Here is a tiny trained network, its code and every weight. The questions are about switching its units off for an input and a class, where a switched-off unit gives its printed mean instead of its output.

import numpy as np


def w(rows, s, z=0):
    codes = np.array(rows[::2]) - 128.0
    scale = np.full(codes.shape[1], s)
    scale[-1] = z or s
    return codes * scale


def norm(h):
    return h / np.sqrt((h * h).mean(-1, keepdims=True) + 1e-5)


def f(y):
    return np.maximum(y, 0)


def log_softmax(a):
    a = a - a.max(-1, keepdims=True)
    return a - np.log(np.exp(a).sum(-1, keepdims=True))


def net(x, mask):
    res = np.array(x, float).reshape(1, 3) / 4 @ E
    u = 0
    for l in range(3):
        y = f(norm(res) @ A[l][:, :-1].T + A[l][:, -1])
        res = res + np.where(mask[u : u + 8], y, B[l][:, -1]) @ B[l][:, :-1]
        u += 8
    return log_softmax(norm(res)[-1] @ U[:, :-1].T + U[:, -1])


A, B = {}, {}
E = w([
[194,124,193],'x0',
[190,220,115],'x1',
[68,163,255],'x2',
],0.0092)
A[0] = w([
[101,42,184,251],'L0N1',
[142,99,142,193],'L0N2',
[212,112,108,80],'L0N3',
[140,79,249,70],'L0N4',
[121,92,157,64],'L0N5',
[201,126,150,144],'L0N6',
[132,65,178,101],'L0N7',
[135,119,184,97],'L0N8',
],0.013,0.0023)
B[0] = w([
[223,136,152,253],'L0N1',
[209,176,87,169],'L0N2',
[177,5,188,208],'L0N3',
[105,253,11,243],'L0N4',
[154,195,182,159],'L0N5',
[137,61,139,197],'L0N6',
[164,180,145,192],'L0N7',
[132,219,154,180],'L0N8',
],0.0068,0.0058)
A[1] = w([
[171,115,120,84],'L1N1',
[179,246,195,194],'L1N2',
[143,30,102,62],'L1N3',
[138,150,174,63],'L1N4',
[52,110,157,144],'L1N5',
[117,107,57,35],'L1N6',
[105,166,192,252],'L1N7',
[144,165,82,139],'L1N8',
],0.011,0.0031)
B[1] = w([
[179,118,110,153],'L1N1',
[58,110,126,255],'L1N2',
[134,167,116,171],'L1N3',
[89,170,165,147],'L1N4',
[195,7,139,147],'L1N5',
[50,159,114,149],'L1N6',
[53,22,121,192],'L1N7',
[1,120,160,167],'L1N8',
],0.0086,0.0096)
A[2] = w([
[179,34,62,253],'L2N1',
[129,24,111,139],'L2N2',
[101,67,133,22],'L2N3',
[95,8,196,150],'L2N4',
[75,1,200,190],'L2N5',
[179,60,196,48],'L2N6',
[56,68,35,110],'L2N7',
[87,195,188,241],'L2N8',
],0.0085,0.0032)
B[2] = w([
[163,228,254,254],'L2N1',
[197,105,114,195],'L2N2',
[136,124,80,142],'L2N3',
[147,207,112,200],'L2N4',
[207,124,19,226],'L2N5',
[210,152,141,159],'L2N6',
[180,70,147,217],'L2N7',
[143,4,84,227],'L2N8',
],0.0076,0.0063)
U = w([
[86,104,105,250],'0',
[251,120,104,6],'1',
],0.019,0.0012)

Each question gives the input, the list of numbers given to net, and the class t.
The units are the neurons (one row each of A and B). Each row of codes is followed by its name. A weight is (code - 128) times the scale printed after its matrix; where a second scale follows, it is the last column's (A, B and U).
mask holds one flag per neuron, layer by layer. A switched-off neuron (its flag False) gives its mean, the last column of its row in B, instead of its output. The means were averaged over made-up inputs and are rounded, as every weight is.
A unit's drop is (log p(t) with every unit on - log p(t) with that unit switched off) / (log p(t) with every unit on - log p(t) with every unit switched off).
The circuit of an input: a set's keep is (log p(t) with only the set's units on - log p(t) with every unit switched off) / (log p(t) with every unit on - log p(t) with every unit switched off). Starting from the 12 units with the biggest drops (on a tie, the unit counted first), units are removed one at a time, each time the one whose removal leaves the highest keep (on an exact tie, the one counted first), for as long as the keep stays at least 0.8.
units of the circuit, in order: the units of the circuit, biggest drop first
most important unit: the unit with the biggest drop
top k neurons: the k neurons with the biggest drops, biggest first
top k neurons in layer l: the k neurons of layer l with the biggest drops, biggest first
drop of u: that unit's drop, to one decimal
input [0,8,1], class 0: units of the circuit, in order	L0N1, L1N2, L1N8
input [-6,-1,0], class 1: most important unit	L0N4
input [-5,-2,-1], class 1: top 4 neurons	L0N4, L1N5, L0N2, L1N2
input [-8,3,-6], class 0: top 3 neurons	L1N6, L1N8, L0N1
input [-2,6,-1], class 0: top 3 neurons in layer 1	L1N8, L1N7, L1N5
input [-8,0,3], class 1: top 2 neurons	L0N4, L1N5
input [-7,-2,4], class 1: drop of L2N2	0.0
input [8,3,3], class 0: drop of L0N4	1.0
input [-5,-6,-2], class 1: drop of L0N4	1.1
input [-7,6,-3], class 0: drop of L2N5	0.1
